Below is a small trained network, with its code and all its weights. Each question gives an input and a target symbol and asks what happens when units are switched off, that is, made to give their printed mean instead of their output.

import numpy as np


def w(rows, s, z=0):
    codes = np.array(rows[::2]) - 128.0
    scale = np.full(codes.shape[1], s)
    scale[-1] = z or s
    return codes * scale


def softmax(a):
    e = np.exp(a - a.max(-1, keepdims=True))
    return e / e.sum(-1, keepdims=True)


def log_softmax(a):
    a = a - a.max(-1, keepdims=True)
    return a - np.log(np.exp(a).sum(-1, keepdims=True))


def net(x, mask):
    ids = ['ΓΔΨβηθμπτφ'.index(c) for c in x.split()]
    T = len(ids)
    res = E[ids] + P[:T]
    u = 0
    for l in range(2):
        r = res
        for j in range(3):
            rows = slice(2 * j, 2 * j + 2)
            q, k, v = (r @ M[l][rows].T for M in (Q, K, V))
            z = softmax(np.where(np.tri(T) > 0, q @ k.T / 2**0.5, -1e9)) @ v
            o = O[l][rows]
            res = res + np.where(mask[u + j], z, o[:, -1]) @ o[:, :-1]
        u += 3
    return log_softmax(res[-1] @ U[:, :-1].T + U[:, -1])


Q, K, V, O = {}, {}, {}, {}
E = w([
[54,130,143],'Γ',
[144,128,86],'Δ',
[84,197,116],'Ψ',
[85,128,84],'β',
[192,104,84],'η',
[152,61,135],'θ',
[128,95,165],'μ',
[54,88,157],'π',
[144,207,139],'τ',
[94,2,127],'φ',
],0.023)
P = w([
[183,56,118],'0',
[104,176,145],'1',
[195,78,122],'2',
[175,40,113],'3',
[76,202,140],'4',
[202,86,124],'5',
[173,35,116],'6',
[74,220,124],'7',
[198,77,126],'8',
[176,33,117],'9',
[78,236,118],'10',
[228,81,136],'11',
[179,36,130],'12',
[86,255,100],'13',
],0.0069)
Q[0] = w([
[149,125,184],'0.h1',
[75,132,216],'0.h1',
[130,196,173],'0.h2',
[43,133,105],'0.h2',
[138,5,188],'0.h3',
[111,81,153],'0.h3',
],0.033)
K[0] = w([
[178,149,175],'0.h1',
[119,108,201],'0.h1',
[129,147,179],'0.h2',
[92,79,146],'0.h2',
[105,57,254],'0.h3',
[109,115,181],'0.h3',
],0.036)
V[0] = w([
[113,96,74],'0.h1',
[130,99,210],'0.h1',
[105,124,139],'0.h2',
[102,80,141],'0.h2',
[133,104,139],'0.h3',
[117,87,250],'0.h3',
],0.013)
O[0] = w([
[139,131,166,182],'0.h1',
[179,195,81,186],'0.h1',
[105,120,163,161],'0.h2',
[72,81,169,254],'0.h2',
[132,144,87,155],'0.h3',
[112,214,10,210],'0.h3',
],0.012,0.0058)
Q[1] = w([
[3,237,157],'1.h1',
[82,132,120],'1.h1',
[131,147,125],'1.h2',
[167,51,144],'1.h2',
[150,69,68],'1.h3',
[164,185,163],'1.h3',
],0.022)
K[1] = w([
[11,125,5],'1.h1',
[108,115,142],'1.h1',
[140,161,129],'1.h2',
[169,120,192],'1.h2',
[249,125,169],'1.h3',
[114,108,83],'1.h3',
],0.02)
V[1] = w([
[185,82,181],'1.h1',
[233,188,207],'1.h1',
[149,40,82],'1.h2',
[138,147,254],'1.h2',
[221,98,163],'1.h3',
[63,36,98],'1.h3',
],0.0059)
O[1] = w([
[46,81,245,38],'1.h1',
[55,148,147,2],'1.h1',
[168,101,114,120],'1.h2',
[116,162,2,71],'1.h2',
[207,118,181,63],'1.h3',
[121,132,25,157],'1.h3',
],0.0057,0.0072)
U = w([
[6,184,136,2],'Γ',
[167,68,171,129],'Δ',
[85,126,167,171],'Ψ',
[64,75,168,90],'β',
[212,80,112,112],'η',
[158,57,102,120],'θ',
[187,172,166,123],'μ',
[129,105,99,204],'π',
[93,173,208,237],'τ',
[87,47,105,96],'φ',
],0.011,0.0087)

Each question gives the input, a string of symbols that net reads in full, and the target symbol t.
The units are the heads (2 rows each of Q, K, V and O). Each row of codes is followed by its name. A weight is (code - 128) times the scale printed after its matrix; where a second scale follows, it is the last column's (O and U).
mask holds one flag per head, layer by layer. A switched-off head (its flag False) gives its mean, the last column of its rows in O, instead of its output. The means were averaged over made-up inputs and are rounded, as every weight is.
A unit's drop is (log p(t) with every unit on - log p(t) with that unit switched off) / (log p(t) with every unit on - log p(t) with every unit switched off).
The circuit of an input: a set's keep is (log p(t) with only the set's units on - log p(t) with every unit switched off) / (log p(t) with every unit on - log p(t) with every unit switched off). Starting from all 6 units, units are removed one at a time, each time the one whose removal leaves the highest keep (on an exact tie, the one counted first), for as long as the keep stays at least 0.8.
circuit, biggest first: the units of the circuit, biggest drop first
most important unit: the unit with the biggest drop
which heads matter: for each layer, one digit per head in row order, 1 if its drop is at least 0.15 and else 0, layers parted by /
drop of u: that unit's drop, to one decimal
input Δ Ψ Ψ θ π β, target β: most important unit	0.h3
input π τ π Ψ τ π π τ φ θ η Δ, target Δ: which heads matter	011 / 101
input Ψ π Γ, target Γ: which heads matter	011 / 001
input π π Δ μ τ τ Ψ π Δ Γ π τ μ, target τ: circuit, biggest first	0.h2, 1.h1, 1.h3
input Ψ φ Ψ π π τ Γ μ, target π: circuit, biggest first	1.h1, 0.h3
input Δ Δ π Δ π π Ψ φ Ψ Ψ τ, target μ: which heads matter	010 / 100
input μ φ θ Δ π Γ, target Γ: which heads matter	111 / 001
input π Δ Δ Ψ π θ β π β η π π, target π: which heads matter	101 / 100
input θ Ψ π π η θ π φ π θ π μ, target μ: circuit, biggest first	1.h3, 0.h2, 0.h3
input π φ η Ψ μ Ψ Ψ β, target φ: which heads matter	111 / 011
input π β φ π π π, target π: drop of 0.h3	0.7
input Δ Ψ φ τ π π θ θ, target η: drop of 0.h3	1.0
input φ τ η η π Δ Δ τ, target μ: drop of 0.h3	0.1
input τ π θ Γ β μ θ π η τ Δ, target β: most important unit	0.h3
